Each row has a class, written after it.
[ -9 -46  13  -1 -14   0 -16   1 -42   3  19 -17 -43  62 -11  33  21 -42
 -60  13  42  36  29  12   7  19 -90  -6  46 -61   4  79 -63 -44]
q997
[   8    4    0    5   41 -114  -20   -1   33  -12   13  -37   16  -29
  -19   23   13    8  -16  -39  -13    8   -7  -30  -15   10   44    2
  -38  -56  -49   -5   27  -48]
q583
[-25  19  22 -25 -10 -50 -31  12  42  23 -55  44 -70  42 -15   7  -1 -20
  41  58   7  27   7  43  17  -5 -53 -21 -40  -9 -39  45 -19 -89]
q243
[-29  13  36 -23  19 -40  -8 -22 -21  -7  34 -18 -19 -26  30 -24 -21   9
 -36 -15  -7 -11   3 -37  -6  -7  32  50  28 -15  -3  -8   0 -35]
q556
[-16 -19  59  26   7   4  20 -11   0 -30 -41   0 -12 -47  53 -40   4 -46
  -6 -48  -4  31  43 -73 -19  52  -2  59   3 -24  19  32  21   6]
q23
[ 31 -39  11 -54 -19 -39  21  -4   0  -3  40  35  -8  30   9  -4 -21  -5
  -9  -9  28   8  -8  -4 -23 -20 -15   9 -55 -59 -25   9  13 -18]
q662
[-11   2  35 -10  26 -36  33   3 -41  70  16  -1  -8   9  54  68  26 -34
  69 -30  63  46 -29  -8  -9   2  24 -41 -23   4 -30  26  -1 -58]
q312
[ 36  70 -16 -72 -12   2   6 -66  48 -44 -29  30 -11 -23 -16 -32 -34 -19
  -7   6 -40 -20  19 -20 -13 -64 -62 -20 -32 -76   2  20  12 -11]
q556
[ -9 -46  34  39  30 -49  30 -27  35  24 -32 -19  58   0  10  55  31   0
 -31 -20  14  -7   6  -4   3  21  70  49   3 -42   0  -4  23 -11]
q556
[-26  15  40  19  11 -21  -2  32 -24  19 -12  15   1  88 -16  65  46   0
   2  -3  34  -3 -38  15  13 -40 -85 -13 -13 -49 -14  31 -52 -68]
q487
[-10  56  23  19  53 -67 -30  49   6   6  -9  24   3  23 -10  34   5  21
  50  -4 -14  14  19  13  18  14  22 -36 -21 -18 -39 -23   1 -44]
q556
[-18 -48   3  -9  -3 -20 -27  38 -34  28  -9  41  -2  21 -23   3   3  43
  70 -19  18  42 -59  23  38 -26  27 -42   9  94 -22 -13  13 -62]
q243
[-23  23  21 -40  42  23  -2 -10 -45 -35  38 -32 -48  17  40 -12  44 -39
 -12 -28  33  20  -9 -29 -13  20  19   1  57 -31  23  83  14 -28]
q312
[ 12  56  44  15  14 -56  20 -17  20  39  20  45  27 -15  54  26  17 -38
  14 -15 -35  40   9   0 -14 -41 -32  13 -25 -57   2 -11   1 -14]
q556
[ 12 -27  14 -29 -12  -9   8  35 -18 -15  22 -26  -5  65  -6  14  42 -36
 -12 -29  35  -1   6   7 -16  -2 -37 -14  23 -89  -9  30 -57   0]
q774
[ 49   3  59  -1 -27 -92  -7 -22  24  31 -80  25  -9 -38  51 -35 -21 -43
 -20  17  -5 -17  30   7   5 -19  12 -25 -29   0  -7  26 -14   2]
q662
[-63  -4  17  40  -6 -55 -14   0 -31  45  40 -13   6 -30  32  32  59  17
  14 -15  13 -36 -40 -26 -22  33  65 -19  10 -41   0  48 -38 -43]
q662
[-10   3  17  -5  18 -47 -53  14 -23  25 -29 -66 -20   3   7 -20  31   3
  33  -6   0 -22 -12  11  -8 -14 -23 -29  28 -45  -9   9 -52   5]
q23
[-91 -21  57 -12  31  40  -7  22 -62  32  68  -7 -45  30  21  78  10  -1
  26  17  12   3 -20  19   7 -28   5 -14 -16 -79  18  39  13 -72]
q312
[ 40  -8  41  12 -13  -2  39   5 -22  -5 -65  30  -5 -38  40  12   9 -40
   3 -17  45   5 -44 -33  -4 -43  -5   4 -43  37   6  38   7 -71]
q312
[ 13  29  38  11  48   6  -4  59  -2  -9   6  39 -13  41   4  -7   5  16
  10   3 -26  11  13  28  -3 -56 -31  33   5 -94  17 -17  29  19]
q487
[ -3  17  22 -14  -9 -74  11  86  -1  14 -14  28  -2 -36  23  24 -13 -29
  57 -20  48  -6  12 -21 -24  -5 -33 -36 -41 -52 -28  63 -27 -15]
q997
[ 16 -65  26  28 -39   1  26   7  17  48 -19  29  17   6  20  46   5 -13
  20  62 -10  30  -8  17  26  26  83  32 -34  81  -4 -13  28 -49]
q583
[-31  56  29  -5  22 -12  -4  13  10 -23 -16  43  11   6 -19  -1  13 -19
  25 -52 -36  26  27  13  36 -17   4 -65  20  27   4  38 -13 -27]
q997
[-27  -3  40 -24 -21 -33 -24  19 -25 -19  60  40   1  50  -8   3  43  -3
  59  -5  -5  28 -33  10   7  23  45 -61  37 -11 -18  52   9 -81]
q662
[-36 -68  51  48 -13 -10 -33  -2 -31   6  37   3 -22 -25  29 -11  13  24
 -24  28 -48 -49  -4  -8  -6  19  33  45 -26 -37  30 -59  24   7]
q583
[-56  31   2 -24  37 -56 -23 -12  12  19  -1  33  -7   1 -10 -15  19  40
 -10 -21 -14  22 -31  46  17 -30  27  21  -7  50  -4  43   0 -27]
q289
[ 33 -55  39  -7 -35 -74  22  74   6  13 -29  45  16  52  -6 -26  21 -14
   2   0  60 -22 -21  23   9   7 -22  14  67  25  20 -26 -43  27]
q487
[-18  33  77  19  22 -86  61  12 -30  39  50  25  21  40  79  22  63 -41
 -17 -66  -6  19  23 -11 -33  27  12  11 -11 -84 -11  10 -60  18]
q312
[  6   8  29  -7  26 -67  -4  35  -3  -9   9   2 -18   1 -28   4  -9  14
 -28   0 -17 -16   1  12  16 -19  41 -11  20 -17   1 -35 -10 -56]
q312
[ 34 -18  -6 -30 -17 -13  12  25 -25 -21  12  -5  40  17 -23   0 -14  12
  14 -28  15   1   0 -27 -10 -20  -3 -14  24 -48 -19   8 -22 -12]
q662
[-51 -49  58  10 -36  -4 -18  13 -40  29 -17  43 -17  15  19  12  25 -34
  44 -11  44  66  -8  22  -3  26 -58 -27  23 -47  -4  82  22 -12]
q774
[ 36 -77  48  -7 -32 -46   4  15  12   3 -25  31  11 -42  43  11  16 -66
   3  -3  35  32 -30  -2  -1 -31  10  12 -21  13  17  72   1 -66]
q662
[-103   12   11  -47   -9   17   -8   17  -22   12   96   71  -19   56
   -7   22   34   34   17    3    0  -31  -64   35   -5  -37  -62  -16
  -18  -65   38   52   -1    9]
q487
[-14  13  43 -25 -11 -77  20 -17  -2  44  22  57  -7 -27  31   0  -9 -19
  -4 -31  16  25  -4 -13  -8 -23 -30   3   4 -14  10  -4  10 -22]
q774
[-41  39  25  -3   5  30 -21 -30 -41  13  41  -4   2 -30  72  19  35 -24
  40   5  -3 -40 -40  31  -6 -39   8 -21 -36  26   6  66 -71 -18]
q662
[ 56  59  37 -22 -10 -70  29  23 -18  32 -64   0  35  -3  45  20  27 -21
  57  14  19  25 -22 -35 -30 -34 -14  -9  -4 -44 -37  65   9 -48]
q312
[  2  34   6   4  29  17   3  13   2 -49 -33  32 -25  40 -25 -31  25 -11
 -29 -50  11  53   6 -55   8 -12 -56  32  34  -1  31  17  43 -48]
q289
[ 35   3 -43  -3 -13 -17   8   9   3 -26  24  -6   4  14 -38 -13  -2  22
 -32  -2   6  42  -1 -47 -16  43  33  15  56 -46 -21  12  43 -23]
q556
[-59 -86  54   7 -45 -23 -29  34 -17  41 -22   7  -9 -71  34 -18  23  -1
  59  10  -1  -5 -27  -2  -3  15  50  25  18  24  25   7  23 -14]
q774
[-32 -24  32  -5  14 -60   2 -34   5  59 -20  29 -24  67  17  25   5 -27
 -44  -2  60  37  17  64  25  25 -52   2 -16  33  -6  36 -25  15]
q289
[  6 -42  46   4  -2 -59   2  47  -5 -28  -5  61  32   4  22  25  20  -2
   7 -17   9 -33 -13  -1  -6   4   9 -15 -74 -48   4  42  10   8]
q583
[ 34  40  20  -6 -15 -12  39  19  11   2 -41 -33 -38  63 -38 -18 -14  -6
 -24   9  32  -8  -1 -16  10 -21  43  -2  74 -19 -42 -11 -33 -72]
q487
[ -4  60  33 -34  60 -43 -26   0  18 -99  35  16  26 -10 -11  15  -1  -5
  -9 -15 -23 -22  17 -14   0   5 -19 -22   1 -77  17  80  38 -25]
q23
[-20 -48  21 -12  38 -44   2   4  -2   7  -9  22  31 -12  34   2  20  14
  23 -44 -11   8  43   9  -1  58  69  -7   4 -34   3  51   4  84]
q487
[-44  -1  23 -22 -32 -39  11  38  40  31  24 -14   8 -37   1   0 -21   6
  57  44 -24  28 -12 -26 -11  -1  62  60  45 -13 -19  -1  55 -63]
q243
[-27 -27  48  21 -15 -40  21  46   9  14 -43  34  19  40 -36  33   3   2
 -37 -22   3  22   4 -17  54  -3  45 -30  19  44   9  23  32 -67]
q997
[ 20  35   2  10   0 -42   6   4  40 -29 -43   2 -18 -21 -23 -40  10 -15
  27 -17  -5 -17  38 -17 -15  31   9  -8  17 -23 -28 -19 -12 -19]
q997
[ -2  19 -21 -32  17  -8   1  73  -9  26  52  -7 -37  25 -41  44 -36  19
  49  30  41 -10 -23  30  -3 -46 -20 -29   5 -57 -14 -13 -49 -61]
q23
[  3 -10  61  74  -8  -7  81   2 -25  44   3  53  24 -19  47  44 -25 -30
 -11 -45  35  32   6 -15   5   6  23   7 -18  19  -1  -7 -35 -25]
q23
[ 35 -17  33 -42 -29 -55  18   6  -9  39 -51 -19   9  52  17  -5   0 -17
   8   4  16  33  21 -19  10   1  28 -12  27  17 -28  32  -6 -22]
q289
[-24   2  13 -28  -1 -28  -3  19 -16  -7  35  34 -22  57   0  17  -9   1
  14  -6  46  -4 -19  21  -2  -1 -53 -36 -35 -37 -34  37 -12 -13]
q243
[ 14  26  52 -34  21 -34   3  14  24  -9 -32  -2 -29  -5 -19   8 -50  -3
 -33  18   1 -36  25 -18  23 -68   3  13   6 -40  16 -41  37 -70]
q774
[-77 -25   4 -25 -12  23 -16  -1 -14  66  -1 -36  -4 -27  60 -30  45  11
  33   9 -22 -20 -19  -5 -10   1  63  47  42   6  44  20 -14  55]
q556
[ 43   1 -14  22 -40  -7  29  31   1  -1  -9  17 -11  40 -11 -25  48  -3
 -36   7  14   5   0 -21 -24  31   3  27  47 -44   9  -3 -13   3]
q774
[-45  27  67  28  74 -77  12  42 -26  31   3 -25  -6 -32  48  12   5  14
 -22 -61  21 -47  31 -28  -9 -14  87   2  32 -84   9  23  -1   7]
q997
[ 28  23  24 -25 -17 -51  -5 -13   5 -18 -79  15 -24  27  39 -52  48 -46
   3  -2  24  13  26 -32  -7  57  -1  -3  38  12 -11  75 -41 -14]
q556
[-28   5   6 -25 -39  35  -7  27 -20  -1   5  23   3 -39  37  -8  -5 -13
  48  17 -18 -44 -16   9   8 -22  12 -20 -21  50  20  22 -67  11]
q556
[-73 -10   4 -13 -38  20  40  37  -4  14  33  32  30 -32  -5   4 -10   7
  28 -33  11  12 -36   2 -15 -39  21   4  50 -59  11  83 -15   4]
q243
[ 37   2  51 -10   5   0  49  26  18 -21 -14  54  -4  13  29  13 -13 -44
  34   0  27 -20  26   8  -5  -5   4 -19 -27 -49  16  22 -15  -7]
q23
[ -9  42 -28 -16   4  32  26  47  15  36  34  16 -65  43  -8  24  27 -38
  22  -2  30   8   2  19   0 -23   7 -62  14 -38  16  30 -33 -29]
q997
[-29  50  21  -6  21 -43 -54  -4 -19  54 -57 -42 -46  -4  38   9  17   4
  10  35 -16 -50  28 -19  17  -6 -22 -36 -32  16   0  14 -25 -14]
q997
[-49 -51  46 -32 -42 -43  -3  58 -23  48 -31  22   3  38   4  36 -12  21
  32  64  28 -65  -4  26  16 -10 -18  18 -21   0   0  13 -81 -25]
q583
[  7  -1   9  23 -15 -30  17   1 -12  54  48  25  -5  30   3  -8  13  -5
  13 -25  -3  58 -14   9 -17   3 -41 -18  24 -52   0 -41   6  22]
q23
[  5  10  57  28  25 -43   6  -7 -21 -31  22  50  -6   8   6  16   1  -8
 -61 -35  10 -23 -12 -12   3 -43 -69  11  -8 -54  21  -6 -20 -38]
q487
[-26  -4   5   1 -37   4  21  30 -24  37  57  -1 -36  53   1  10 -12  -2
 -13  19   6 -13   6  24 -12   9  11 -18 -10 -71 -25  -3 -54  18]
q583
[  4 -31  44  14 -67 -35  46  30 -22  76 -23  65  33 -42  19   5 -21  22
  66   0  18   3 -66   7  -9 -56  38 -36  -2  -7   1  20  10 -19]
q23
[-36   5  19 -40 -14  59 -22  14 -18  15 -29 -35 -14 -20  51  33  -4 -44
  26  29 -15 -16  25 -23  30 -13  17 -57 -30  38  30 103  17   6]
q997
[-14  39  41  -5   1 -35   4  31  12  -7 -20  20   3  61  11  21  34 -36
  16 -20   2   9  11   3  19  31   6 -69 -12  -9 -22  68 -15   2]
q487
[-40   5  18   9 -26   6  -4  37 -61   6  35 -51  22 -43  20   8   0  43
  65  -3 -22 -72 -27 -46 -35  -5  27  -9 -11 -65 -21   0 -61  -6]
q23
